Below is a small trained network, with its code and all its weights. Each question gives an input and a target symbol and asks what happens when units are switched off, that is, made to give their printed mean instead of their output.

import numpy as np


def w(rows, s, z=0):
    codes = np.array(rows[::2]) - 128.0
    scale = np.full(codes.shape[1], s)
    scale[-1] = z or s
    return codes * scale


def f(y):
    return y / 2 * (1 + np.tanh(0.7978845608 * (y + 0.044715 * y**3)))


def softmax(a):
    e = np.exp(a - a.max(-1, keepdims=True))
    return e / e.sum(-1, keepdims=True)


def log_softmax(a):
    a = a - a.max(-1, keepdims=True)
    return a - np.log(np.exp(a).sum(-1, keepdims=True))


def net(x, mask):
    ids = ['αβδθμξπστψ'.index(c) for c in x.split()]
    T = len(ids)
    res = E[ids] + P[:T]
    r = res
    for j in range(2):
        rows = slice(4 * j, 4 * j + 4)
        q, k, v = (r @ M[0][rows].T for M in (Q, K, V))
        z = softmax(np.where(np.tri(T) > 0, q @ k.T / 4**0.5, -1e9)) @ v
        o = O[0][rows]
        res = res + np.where(mask[j], z, o[:, -1]) @ o[:, :-1]
    y = f(res @ A[0][:, :-1].T + A[0][:, -1])
    res = res + np.where(mask[2:10], y, B[0][:, -1]) @ B[0][:, :-1]
    return log_softmax(res[-1] @ U[:, :-1].T + U[:, -1])


Q, K, V, O, A, B = {}, {}, {}, {}, {}, {}
E = w([
[71,145,71,93,108,103,152,107,98],'α',
[74,99,186,223,167,157,86,74,77],'β',
[3,120,89,122,154,251,114,172,97],'δ',
[40,154,152,80,149,94,72,162,189],'θ',
[54,90,91,96,124,97,91,80,144],'μ',
[107,161,87,86,97,207,74,149,126],'ξ',
[125,83,145,54,206,124,61,167,52],'π',
[52,208,178,101,139,147,187,107,103],'σ',
[66,161,123,20,148,141,68,41,182],'τ',
[148,88,180,50,44,117,119,97,145],'ψ',
],0.021)
P = w([
[90,120,1,27,119,103,142,130,146],'0',
[91,130,41,58,107,73,133,156,137],'1',
[112,143,59,61,95,90,128,147,123],'2',
[111,142,85,62,104,95,121,149,107],'3',
[115,142,105,68,107,104,123,131,106],'4',
[135,147,115,64,109,118,133,128,88],'5',
[134,141,130,64,119,127,125,109,83],'6',
[133,139,145,78,124,136,131,117,69],'7',
[141,146,161,81,115,142,133,109,62],'8',
[143,143,165,92,115,146,153,97,44],'9',
[157,148,183,77,119,164,156,87,44],'10',
[151,147,190,87,111,174,168,91,40],'11',
],0.0069)
Q[0] = w([
[141,197,124,143,88,109,166,212,172],'h1',
[116,100,107,77,88,120,104,116,142],'h1',
[65,145,123,91,93,106,129,65,113],'h1',
[161,151,155,124,119,89,137,149,144],'h1',
[250,78,156,187,162,117,173,150,154],'h2',
[148,96,94,108,183,110,106,162,107],'h2',
[16,154,98,89,124,173,11,90,100],'h2',
[56,179,127,62,117,152,116,88,103],'h2',
],0.015)
K[0] = w([
[131,170,89,83,105,129,133,226,180],'h1',
[185,71,210,117,109,141,138,118,118],'h1',
[155,149,247,128,139,104,164,128,77],'h1',
[123,96,103,94,96,104,126,100,197],'h1',
[75,131,10,75,127,126,108,166,189],'h2',
[146,137,135,39,132,110,132,194,74],'h2',
[167,103,255,152,147,148,145,105,73],'h2',
[167,119,215,181,147,128,95,85,72],'h2',
],0.012)
V[0] = w([
[92,107,110,162,143,65,70,119,109],'h1',
[121,74,100,86,113,96,94,188,132],'h1',
[149,103,124,152,122,81,138,137,173],'h1',
[112,201,147,70,161,67,97,143,130],'h1',
[174,80,69,111,112,131,2,118,131],'h2',
[136,165,63,159,143,123,147,108,26],'h2',
[130,116,184,93,87,86,151,85,94],'h2',
[110,193,63,180,98,114,121,37,172],'h2',
],0.0099)
O[0] = w([
[188,87,112,224,162,136,174,67,101,163],'h1',
[161,84,207,92,157,105,136,160,81,156],'h1',
[97,98,160,100,164,149,94,54,191,10],'h1',
[230,206,228,153,129,91,176,147,177,199],'h1',
[204,140,167,76,95,171,159,86,49,148],'h2',
[159,140,101,58,202,76,102,181,132,150],'h2',
[141,125,95,114,105,190,254,116,170,254],'h2',
[197,161,72,79,78,100,145,12,176,46],'h2',
],0.0085,0.006)
A[0] = w([
[113,133,99,188,187,163,181,124,131,241],'n1',
[82,113,68,166,210,173,103,209,87,26],'n2',
[105,7,182,79,119,47,31,48,155,190],'n3',
[249,2,184,42,78,116,42,94,47,48],'n4',
[107,135,146,116,118,178,135,228,110,153],'n5',
[223,123,43,101,100,29,219,179,84,253],'n6',
[126,136,234,15,127,99,121,166,141,126],'n7',
[199,23,64,113,105,84,13,167,78,150],'n8',
],0.0068,0.0041)
B[0] = w([
[161,124,105,127,117,95,141,207,152,183],'n1',
[103,146,107,134,110,56,112,83,133,211],'n2',
[96,106,144,196,166,138,134,109,146,159],'n3',
[78,186,87,136,157,139,91,127,149,219],'n4',
[104,126,182,122,158,128,155,92,103,229],'n5',
[136,122,155,47,147,139,104,105,190,199],'n6',
[163,118,102,162,126,125,203,163,108,248],'n7',
[119,105,143,163,10,153,138,151,129,169],'n8',
],0.011,0.012)
U = w([
[191,114,3,165,108,124,157,130,104,134],'α',
[173,222,96,169,54,79,163,36,102,3],'β',
[102,139,137,146,40,84,104,84,113,60],'δ',
[230,130,87,251,49,91,138,106,132,242],'θ',
[169,82,64,69,97,78,148,119,111,27],'μ',
[103,31,98,143,55,204,197,116,167,168],'ξ',
[166,88,117,135,175,118,117,157,103,179],'π',
[91,142,123,159,164,168,103,35,148,115],'σ',
[199,155,80,146,54,182,64,168,116,176],'τ',
[94,156,101,169,116,151,103,170,213,147],'ψ',
],0.0047,0.0043)

Each question gives the input, a string of symbols that net reads in full, and the target symbol t.
The units are the heads (4 rows each of Q, K, V and O) and the neurons (one row each of A and B). Each row of codes is followed by its name. A weight is (code - 128) times the scale printed after its matrix; where a second scale follows, it is the last column's (O, A, B and U).
mask holds one flag per unit, heads first, then neurons. A switched-off unit (its flag False) gives its mean, the last column of its rows in O or B, instead of its output. The means were averaged over made-up inputs and are rounded, as every weight is.
A unit's drop is (log p(t) with every unit on - log p(t) with that unit switched off) / (log p(t) with every unit on - log p(t) with every unit switched off).
The circuit of an input: a set's keep is (log p(t) with only the set's units on - log p(t) with every unit switched off) / (log p(t) with every unit on - log p(t) with every unit switched off). Starting from all 10 units, units are removed one at a time, each time the one whose removal leaves the highest keep (on an exact tie, the one counted first), for as long as the keep stays at least 0.8.
circuit, biggest first: the units of the circuit, biggest drop first
most important unit: the unit with the biggest drop
k most important neurons: the k neurons with the biggest drops, biggest first
which heads matter: for each layer, one digit per head in row order, 1 if its drop is at least 0.15 and else 0, layers parted by /
input τ ψ μ θ, target ξ: most important unit : h2
input δ τ δ σ π σ μ μ δ π δ μ, target π: circuit, biggest first : [h2; h1]
input ψ ξ τ μ δ ξ μ θ τ, target ξ: 2 most important neurons : [n2; n7]
input α α μ π β θ, target π: which heads matter : 10
input σ θ π δ δ δ β μ ψ π, target δ: which heads matter : 11
input σ δ ψ π σ μ, target ψ: which heads matter : 01
input δ σ β θ τ δ π π α, target μ: circuit, biggest first : [n6; h2; n4]
input δ σ π τ ξ α θ δ π σ α δ, target ψ: 2 most important neurons : [n1; n7]
input τ ψ ψ π ψ μ σ ξ π δ τ ξ, target π: 2 most important neurons : [n5; n8]
input ψ π μ, target π: circuit, biggest first : [h1; h2]
input ξ θ π ψ ψ ψ π δ ξ ξ α, target π: circuit, biggest first : [h2; h1; n8]
input μ β δ, target α: which heads matter : 10
input β δ σ ψ δ δ π μ ξ δ α, target μ: which heads matter : 01
input ξ π ξ, target π: circuit, biggest first : [h1; h2]
input τ μ σ μ, target ψ: circuit, biggest first : [h2; h1]
input ψ α π α, target π: circuit, biggest first : [h2; h1]
input δ μ δ, target δ: 2 most important neurons : [n2; n8]
input θ τ π ξ δ τ ψ μ τ, target ξ: circuit, biggest first : [h2]
input ψ α ξ, target ξ: 2 most important neurons : [n2; n4]
input τ δ ξ, target τ: 2 most important neurons : [n8; n2]
input ψ ξ μ δ τ τ μ, target ξ: most important neuron : [n2]
